Here is a tiny trained network, its code and every weight. The questions are about switching its units off for an input and a class, where a switched-off unit gives its printed mean instead of its output.

import numpy as np


def w(rows, s, z=0):
    codes = np.array(rows[::2]) - 128.0
    scale = np.full(codes.shape[1], s)
    scale[-1] = z or s
    return codes * scale


def f(y):
    return y / 2 * (1 + np.tanh(0.7978845608 * (y + 0.044715 * y**3)))


def log_softmax(a):
    a = a - a.max(-1, keepdims=True)
    return a - np.log(np.exp(a).sum(-1, keepdims=True))


def net(x, mask):
    res = np.array(x, float).reshape(1, 4) / 4 @ E
    y = f(res @ A[0][:, :-1].T + A[0][:, -1])
    res = res + np.where(mask, y, B[0][:, -1]) @ B[0][:, :-1]
    return log_softmax(res[-1] @ U[:, :-1].T + U[:, -1])


A, B = {}, {}
E = w([
[116,59,57,122,193,177,93,109],'x0',
[113,197,184,174,101,171,155,62],'x1',
[211,116,110,73,133,168,223,139],'x2',
[190,158,69,144,80,8,124,140],'x3',
],0.013)
A[0] = w([
[151,195,162,146,84,89,141,132,236],'n0',
[141,100,87,86,133,160,104,202,195],'n1',
[149,90,121,2,147,204,185,113,180],'n2',
[88,134,133,149,188,220,143,76,198],'n3',
[200,58,22,107,85,75,172,153,252],'n4',
[108,81,88,100,198,140,36,129,200],'n5',
[99,73,91,121,153,152,93,144,194],'n6',
],0.0096,0.0039)
B[0] = w([
[56,139,207,47,80,20,184,143,206],'n0',
[117,127,84,109,118,158,133,155,196],'n1',
[220,66,128,83,145,197,167,194,249],'n2',
[130,158,185,195,179,253,136,77,236],'n3',
[152,203,58,88,174,87,139,133,238],'n4',
[73,81,77,164,88,159,49,151,231],'n5',
[84,64,114,134,85,145,110,137,202],'n6',
],0.011,0.014)
U = w([
[143,214,87,109,162,40,133,116,7],'0',
[193,115,103,94,154,160,181,174,9],'1',
[60,95,57,160,106,149,67,127,213],'2',
[113,155,217,192,180,204,135,53,209],'3',
[71,146,251,104,46,83,170,118,233],'4',
],0.011,0.0014)

Each question gives the input, the list of numbers given to net, and the class t.
The units are the neurons (one row each of A and B). Each row of codes is followed by its name. A weight is (code - 128) times the scale printed after its matrix; where a second scale follows, it is the last column's (A, B and U).
mask holds one flag per neuron, in row order. A switched-off neuron (its flag False) gives its mean, the last column of its row in B, instead of its output. The means were averaged over made-up inputs and are rounded, as every weight is.
A unit's drop is (log p(t) with every unit on - log p(t) with that unit switched off) / (log p(t) with every unit on - log p(t) with every unit switched off).
The circuit of an input: a set's keep is (log p(t) with only the set's units on - log p(t) with every unit switched off) / (log p(t) with every unit on - log p(t) with every unit switched off). Starting from all 7 units, units are removed one at a time, each time the one whose removal leaves the highest keep (on an exact tie, the one counted first), for as long as the keep stays at least 0.8.
circuit, biggest first: the units of the circuit, biggest drop first
most important unit: the unit with the biggest drop
top k neurons: the k neurons with the biggest drops, biggest first
drop of u: that unit's drop, to one decimal
input [-5,-6,-6,0], class 4: most important unit -> n4
input [4,4,-5,1], class 3: top 3 neurons -> n1, n4, n3
input [-3,-1,-4,4], class 4: top 2 neurons -> n0, n4
input [6,5,3,2], class 3: circuit, biggest first -> n3, n1
input [7,2,-4,-5], class 3: top 2 neurons -> n3, n4
input [3,-6,1,4], class 2: top 3 neurons -> n5, n0, n6
input [-1,1,-7,6], class 4: top 2 neurons -> n0, n4
input [4,5,-8,8], class 4: top 2 neurons -> n4, n0
input [-5,5,6,-3], class 4: top 2 neurons -> n0, n4
input [-8,3,6,-4], class 4: drop of n0 -> 1.0
input [0,4,-7,8], class 4: drop of n0 -> 0.2
input [7,-8,2,2], class 2: drop of n6 -> 0.1
